Below are the code and all the weights of a small trained network. Each question names an input and a target symbol and asks about switching units off, where a switched-off unit gives its printed mean instead of its output.

import numpy as np


def w(rows, s, z=0):
    codes = np.array(rows[::2]) - 128.0
    scale = np.full(codes.shape[1], s)
    scale[-1] = z or s
    return codes * scale


def norm(h):
    return h / np.sqrt((h * h).mean(-1, keepdims=True) + 1e-5)


def f(y):
    return np.maximum(y, 0)


def softmax(a):
    e = np.exp(a - a.max(-1, keepdims=True))
    return e / e.sum(-1, keepdims=True)


def log_softmax(a):
    a = a - a.max(-1, keepdims=True)
    return a - np.log(np.exp(a).sum(-1, keepdims=True))


def net(x, mask):
    ids = ['ΓΞΠΨαβδεζηλμστω'.index(c) for c in x.split()]
    T = len(ids)
    res = E[ids] + P[:T]
    u = 0
    for l in range(3):
        q, k, v = (norm(res) @ M[l].T for M in (Q, K, V))
        z = softmax(np.where(np.tri(T) > 0, q @ k.T / 3**0.5, -1e9)) @ v
        res = res + np.where(mask[u], z, O[l][:, -1]) @ O[l][:, :-1]
        u += 1
        y = f(norm(res) @ A[l][:, :-1].T + A[l][:, -1])
        res = res + np.where(mask[u : u + 8], y, B[l][:, -1]) @ B[l][:, :-1]
        u += 8
    return log_softmax(norm(res)[-1] @ U[:, :-1].T + U[:, -1])


Q, K, V, O, A, B = {}, {}, {}, {}, {}, {}
E = w([
[135,213,146,71,120,228,64],'Γ',
[173,88,200,165,178,169,215],'Ξ',
[166,100,55,187,16,152,148],'Π',
[70,192,97,169,23,195,140],'Ψ',
[164,141,7,136,133,112,62],'α',
[155,121,186,122,169,157,122],'β',
[71,158,88,136,210,64,167],'δ',
[208,79,154,48,114,55,218],'ε',
[180,165,105,184,119,93,65],'ζ',
[188,171,101,196,54,95,93],'η',
[79,94,193,182,181,217,134],'λ',
[126,135,159,180,155,101,77],'μ',
[141,159,184,174,147,106,91],'σ',
[134,126,59,112,103,187,215],'τ',
[65,39,95,134,179,151,105],'ω',
],0.016)
P = w([
[145,106,217,105,254,138,117],'0',
[124,204,57,61,218,164,124],'1',
[173,135,131,154,147,122,182],'2',
[85,129,149,158,152,58,184],'3',
[129,156,101,112,139,92,169],'4',
[167,150,89,91,135,126,167],'5',
],0.0086)
Q[0] = w([
[112,127,199,79,114,25,3],'0.h1',
[126,193,152,146,188,128,99],'0.h1',
[138,40,117,160,207,160,200],'0.h1',
],0.0053)
K[0] = w([
[185,82,100,87,83,229,1],'0.h1',
[146,73,203,141,113,108,170],'0.h1',
[62,108,115,111,128,152,74],'0.h1',
],0.0082)
V[0] = w([
[171,157,212,254,59,80,55],'0.h1',
[102,78,146,58,60,167,189],'0.h1',
[223,72,80,184,149,175,160],'0.h1',
],0.006)
O[0] = w([
[185,11,122,168,148,253,178,50],'0.h1',
[90,70,216,85,36,109,62,49],'0.h1',
[254,158,188,125,78,176,10,253],'0.h1',
],0.0074,0.0022)
A[0] = w([
[151,138,74,82,200,184,81,251],'0.n1',
[140,135,200,117,127,80,147,224],'0.n2',
[147,69,133,139,60,153,115,181],'0.n3',
[147,135,133,55,1,94,93,189],'0.n4',
[95,163,126,154,48,140,105,136],'0.n5',
[76,121,167,133,149,158,110,67],'0.n6',
[80,65,85,98,177,74,66,198],'0.n7',
[119,67,88,99,158,143,136,149],'0.n8',
],0.0097,0.0024)
B[0] = w([
[165,98,190,216,115,107,123,254],'0.n1',
[188,254,83,80,172,100,43,190],'0.n2',
[58,215,220,69,113,226,136,193],'0.n3',
[80,172,158,124,161,54,61,218],'0.n4',
[205,187,5,102,214,95,96,201],'0.n5',
[106,108,191,88,128,151,98,210],'0.n6',
[140,194,183,209,42,114,143,175],'0.n7',
[167,82,192,208,133,83,217,154],'0.n8',
],0.0064,0.0055)
Q[1] = w([
[47,141,151,138,87,107,99],'1.h1',
[180,155,84,27,126,183,166],'1.h1',
[189,254,153,235,74,138,61],'1.h1',
],0.0061)
K[1] = w([
[123,132,132,180,133,103,230],'1.h1',
[194,92,73,86,254,213,109],'1.h1',
[93,139,151,104,192,252,179],'1.h1',
],0.0068)
V[1] = w([
[179,19,231,94,138,153,180],'1.h1',
[111,162,254,218,60,209,195],'1.h1',
[155,152,107,194,143,66,22],'1.h1',
],0.0051)
O[1] = w([
[177,10,115,56,94,160,165,149],'1.h1',
[120,180,77,86,68,70,158,255],'1.h1',
[131,1,105,57,36,33,160,158],'1.h1',
],0.0083,0.0061)
A[1] = w([
[152,83,161,91,18,50,122,201],'1.n1',
[242,194,225,77,125,71,106,164],'1.n2',
[127,94,190,226,146,172,51,166],'1.n3',
[160,142,27,50,102,140,117,160],'1.n4',
[86,102,223,183,130,142,67,122],'1.n5',
[174,107,118,80,56,54,106,159],'1.n6',
[244,147,101,127,158,128,2,99],'1.n7',
[146,192,62,208,109,169,65,255],'1.n8',
],0.0066,0.0023)
B[1] = w([
[191,233,158,167,111,124,160,189],'1.n1',
[102,129,51,212,123,126,75,254],'1.n2',
[164,242,123,55,166,103,176,200],'1.n3',
[7,168,157,77,130,171,153,195],'1.n4',
[123,237,186,74,160,142,178,199],'1.n5',
[127,100,138,130,72,254,199,194],'1.n6',
[185,150,113,212,44,166,45,200],'1.n7',
[89,140,101,70,204,134,101,227],'1.n8',
],0.0063,0.0068)
Q[2] = w([
[111,38,210,97,123,112,144],'2.h1',
[231,155,122,210,149,141,98],'2.h1',
[110,254,188,80,101,76,212],'2.h1',
],0.0067)
K[2] = w([
[95,158,37,145,162,168,136],'2.h1',
[172,112,255,95,149,127,102],'2.h1',
[106,218,240,150,47,80,212],'2.h1',
],0.0067)
V[2] = w([
[134,96,173,196,73,100,212],'2.h1',
[61,121,254,79,155,187,148],'2.h1',
[255,113,212,106,184,12,134],'2.h1',
],0.0071)
O[2] = w([
[6,204,139,193,132,126,134,101],'2.h1',
[132,208,178,46,187,139,153,252],'2.h1',
[54,72,145,59,101,128,181,248],'2.h1',
],0.015,0.0037)
A[2] = w([
[146,213,140,173,127,151,71,168],'2.n1',
[131,134,57,110,121,133,61,192],'2.n2',
[100,74,155,143,254,21,179,204],'2.n3',
[52,83,119,73,143,147,109,194],'2.n4',
[99,123,123,145,105,210,172,197],'2.n5',
[179,137,90,167,121,100,185,181],'2.n6',
[117,142,77,109,65,85,93,92],'2.n7',
[135,144,103,100,53,98,145,250],'2.n8',
],0.0089,0.0023)
B[2] = w([
[79,2,96,164,174,86,198,253],'2.n1',
[149,29,134,172,197,91,137,206],'2.n2',
[230,54,129,42,56,192,133,210],'2.n3',
[174,98,180,205,162,144,121,170],'2.n4',
[94,88,96,146,113,124,222,191],'2.n5',
[48,198,43,35,106,195,125,178],'2.n6',
[88,179,215,4,121,49,81,193],'2.n7',
[126,90,204,112,63,164,134,225],'2.n8',
],0.0062,0.006)
U = w([
[170,108,111,102,160,110,121,62],'Γ',
[126,95,157,115,122,122,137,2],'Ξ',
[172,208,148,169,60,186,47,213],'Π',
[133,196,67,143,216,147,81,206],'Ψ',
[127,147,110,130,125,126,112,13],'α',
[112,84,130,80,116,149,113,17],'β',
[121,91,44,93,200,17,188,53],'δ',
[97,92,166,59,69,78,71,132],'ε',
[96,69,62,109,149,149,158,163],'ζ',
[105,114,87,144,137,176,157,158],'η',
[105,205,163,1,153,160,153,175],'λ',
[96,98,123,108,142,133,193,52],'μ',
[81,77,119,103,157,162,164,117],'σ',
[140,146,146,100,153,82,73,186],'τ',
[50,197,198,208,112,74,146,164],'ω',
],0.009,0.0017)

Each question gives the input, a string of symbols that net reads in full, and the target symbol t.
The units are the heads (3 rows each of Q, K, V and O) and the neurons (one row each of A and B). Each row of codes is followed by its name. A weight is (code - 128) times the scale printed after its matrix; where a second scale follows, it is the last column's (O, A, B and U).
mask holds one flag per unit, layer by layer, with each layer's heads first. A switched-off unit (its flag False) gives its mean, the last column of its rows in O or B, instead of its output. The means were averaged over made-up inputs and are rounded, as every weight is.
A unit's drop is (log p(t) with every unit on - log p(t) with that unit switched off) / (log p(t) with every unit on - log p(t) with every unit switched off).
The circuit of an input: a set's keep is (log p(t) with only the set's units on - log p(t) with every unit switched off) / (log p(t) with every unit on - log p(t) with every unit switched off). Starting from the 12 units with the biggest drops (on a tie, the unit counted first), units are removed one at a time, each time the one whose removal leaves the highest keep (on an exact tie, the one counted first), for as long as the keep stays at least 0.8.
circuit, biggest first: the units of the circuit, biggest drop first
most important unit: the unit with the biggest drop
top k neurons: the k neurons with the biggest drops, biggest first
k most important neurons of layer l: the k neurons of layer l with the biggest drops, biggest first
drop of u: that unit's drop, to one decimal
input Ψ Π λ λ ζ, target Ψ: most important unit	0.h1
input ε ε μ ζ, target ε: circuit, biggest first	[2.h1, 0.n2]
input Γ Π ω δ δ, target ω: circuit, biggest first	[2.h1, 0.n7]
input Π λ Γ, target Π: top 2 neurons	[1.n7, 0.n1]
input Ψ ε σ, target Ψ: top 3 neurons	[0.n2, 1.n2, 0.n1]
input λ Π Π ε Π, target ε: circuit, biggest first	[0.n4, 0.h1]
input ε λ λ Π, target λ: circuit, biggest first	[0.n5, 2.h1, 0.n3, 1.h1]
input Ψ β ω β Ξ, target ω: 3 most important neurons of layer 0	[0.n5, 0.n8, 0.n2]
input λ Ψ Γ Π Ψ, target Ψ: 3 most important neurons of layer 0	[0.n5, 0.n2, 0.n3]
input λ λ α, target λ: circuit, biggest first	[2.h1, 1.n4, 0.n5]
input Π ω Ψ λ, target ω: circuit, biggest first	[1.h1, 2.h1]
input ε λ Ψ λ ε ζ, target ε: top 2 neurons	[1.n3, 0.n2]
input ω ω ζ Π, target ω: top 2 neurons	[0.n7, 0.n3]
input Π λ μ ζ, target Π: circuit, biggest first	[0.h1]
input Ψ ζ λ α, target Ψ: 2 most important neurons of layer 0	[0.n1, 0.n4]
input δ Ξ λ Π, target λ: top 3 neurons	[0.n5, 1.n2, 2.n7]
input ω δ β, target ω: top 2 neurons	[0.n7, 0.n5]
input Ψ η λ ε β, target Ψ: top 2 neurons	[0.n2, 1.n2]
input ω λ λ, target ω: top 2 neurons	[0.n7, 1.n2]
input η ε ε δ ω, target ω: circuit, biggest first	[0.n7]
input Π Π Ψ, target Ψ: top 2 neurons	[0.n3, 0.n5]
input λ Π λ Ψ η, target λ: drop of 2.h1	0.7
